Here is a tiny trained network, its code and every weight. The questions are about switching its units off for an input and a class, where a switched-off unit gives its printed mean instead of its output.

import numpy as np


def w(rows, s, z=0):
    codes = np.array(rows[::2]) - 128.0
    scale = np.full(codes.shape[1], s)
    scale[-1] = z or s
    return codes * scale


def norm(h):
    return h / np.sqrt((h * h).mean(-1, keepdims=True) + 1e-5)


def f(y):
    return y / 2 * (1 + np.tanh(0.7978845608 * (y + 0.044715 * y**3)))


def log_softmax(a):
    a = a - a.max(-1, keepdims=True)
    return a - np.log(np.exp(a).sum(-1, keepdims=True))


def net(x, mask):
    res = np.array(x, float).reshape(1, 8) / 4 @ E
    u = 0
    for l in range(4):
        y = f(norm(res) @ A[l][:, :-1].T + A[l][:, -1])
        res = res + np.where(mask[u : u + 5], y, B[l][:, -1]) @ B[l][:, :-1]
        u += 5
    return log_softmax(norm(res)[-1] @ U[:, :-1].T + U[:, -1])


A, B = {}, {}
E = w([
[131,121,129],'x0',
[129,124,129],'x1',
[68,53,122],'x2',
[131,123,129],'x3',
[211,148,144],'x4',
[130,123,129],'x5',
[127,129,127],'x6',
[140,145,254],'x7',
],0.0063)
A[0] = w([
[16,98,219,137],'L0N0',
[46,104,254,201],'L0N1',
[18,174,151,6],'L0N2',
[81,64,121,194],'L0N3',
[201,159,44,19],'L0N4',
],0.0072,0.0021)
B[0] = w([
[121,41,106,222],'L0N0',
[166,120,177,253],'L0N1',
[163,130,130,142],'L0N2',
[80,143,13,176],'L0N3',
[162,107,134,164],'L0N4',
],0.011,0.0043)
A[1] = w([
[255,51,161,253],'L1N0',
[226,173,217,115],'L1N1',
[95,28,128,113],'L1N2',
[78,145,217,65],'L1N3',
[242,233,18,70],'L1N4',
],0.0057,0.0011)
B[1] = w([
[241,252,114,252],'L1N0',
[90,194,119,224],'L1N1',
[240,234,198,176],'L1N2',
[147,79,224,134],'L1N3',
[231,11,86,222],'L1N4',
],0.0034,0.0035)
A[2] = w([
[150,168,254,155],'L2N0',
[88,52,194,146],'L2N1',
[157,155,176,97],'L2N2',
[137,97,41,166],'L2N3',
[168,38,191,9],'L2N4',
],0.0096,0.0013)
B[2] = w([
[79,107,192,255],'L2N0',
[146,140,59,174],'L2N1',
[92,127,1,169],'L2N2',
[166,234,119,216],'L2N3',
[120,100,137,191],'L2N4',
],0.0082,0.0052)
A[3] = w([
[175,80,124,226],'L3N0',
[69,73,167,150],'L3N1',
[120,163,248,76],'L3N2',
[152,111,173,7],'L3N3',
[152,63,111,79],'L3N4',
],0.013,0.0011)
B[3] = w([
[93,165,203,174],'L3N0',
[165,6,48,194],'L3N1',
[71,159,178,254],'L3N2',
[73,254,130,158],'L3N3',
[140,81,211,155],'L3N4',
],0.0082,0.0057)
U = w([
[173,215,38,253],'0',
[83,125,203,198],'1',
[242,197,114,47],'2',
[104,248,174,30],'3',
[55,131,13,52],'4',
[140,57,122,78],'5',
],0.012,0.0033)

Each question gives the input, the list of numbers given to net, and the class t.
The units are the neurons (one row each of A and B). Each row of codes is followed by its name. A weight is (code - 128) times the scale printed after its matrix; where a second scale follows, it is the last column's (A, B and U).
mask holds one flag per neuron, layer by layer. A switched-off neuron (its flag False) gives its mean, the last column of its row in B, instead of its output. The means were averaged over made-up inputs and are rounded, as every weight is.
A unit's drop is (log p(t) with every unit on - log p(t) with that unit switched off) / (log p(t) with every unit on - log p(t) with every unit switched off).
The circuit of an input: a set's keep is (log p(t) with only the set's units on - log p(t) with every unit switched off) / (log p(t) with every unit on - log p(t) with every unit switched off). Starting from the 12 units with the biggest drops (on a tie, the unit counted first), units are removed one at a time, each time the one whose removal leaves the highest keep (on an exact tie, the one counted first), for as long as the keep stays at least 0.8.
units of the circuit, in order: the units of the circuit, biggest drop first
k most important neurons: the k neurons with the biggest drops, biggest first
k most important neurons of layer l: the k neurons of layer l with the biggest drops, biggest first
drop when u is switched off: that unit's drop, to one decimal
input [3,1,6,1,5,7,8,-4], class 0: units of the circuit, in order -> [L2N3]
input [0,-1,8,-8,5,8,2,-6], class 0: units of the circuit, in order -> [L2N3; L0N0]
input [-4,4,5,-5,1,0,-7,0], class 0: units of the circuit, in order -> [L0N3; L2N3]
input [-3,3,-4,4,1,5,-4,-5], class 2: 4 most important neurons -> [L1N4; L0N3; L0N4; L2N2]
input [-7,2,8,-3,3,-8,7,-4], class 0: 2 most important neurons -> [L2N3; L2N0]
input [-4,1,2,-5,-1,-5,-1,5], class 5: 3 most important neurons -> [L0N0; L2N3; L3N1]
input [-3,7,3,-6,-7,5,-5,7], class 5: 2 most important neurons of layer 2 -> [L2N1; L2N3]
input [5,3,-8,-7,-3,2,-4,2], class 1: 3 most important neurons -> [L0N3; L2N0; L2N3]
input [1,8,5,4,-7,5,8,2], class 5: 4 most important neurons -> [L0N1; L0N0; L3N4; L2N2]
input [1,-4,1,6,-6,-2,4,2], class 5: 2 most important neurons of layer 3 -> [L3N2; L3N3]
input [-7,-6,1,-3,-4,-2,8,8], class 5: 2 most important neurons -> [L0N0; L3N1]
input [-7,6,8,1,-2,-7,-1,7], class 5: 2 most important neurons -> [L3N1; L0N0]
input [7,3,-2,-1,1,2,-1,-5], class 2: 2 most important neurons of layer 1 -> [L1N4; L1N1]
input [-8,-7,5,1,-5,-7,1,8], class 5: units of the circuit, in order -> [L3N1]
input [-5,1,-2,1,-6,0,-8,-2], class 0: 2 most important neurons of layer 2 -> [L2N3; L2N0]
input [5,5,-3,-2,-7,-8,4,0], class 0: 2 most important neurons of layer 2 -> [L2N0; L2N3]
input [5,5,6,1,-2,-4,7,5], class 5: drop when L0N0 is switched off -> 0.1
input [8,-8,2,3,-8,7,0,5], class 5: 2 most important neurons of layer 3 -> [L3N1; L3N2]
input [-7,3,5,6,3,4,4,-5], class 0: drop when L2N3 is switched off -> 0.4
input [-2,-5,0,0,-3,5,4,-2], class 0: drop when L2N0 is switched off -> 0.1
input [6,1,3,7,-6,-6,4,3], class 5: most important neuron of layer 3 -> [L3N2]
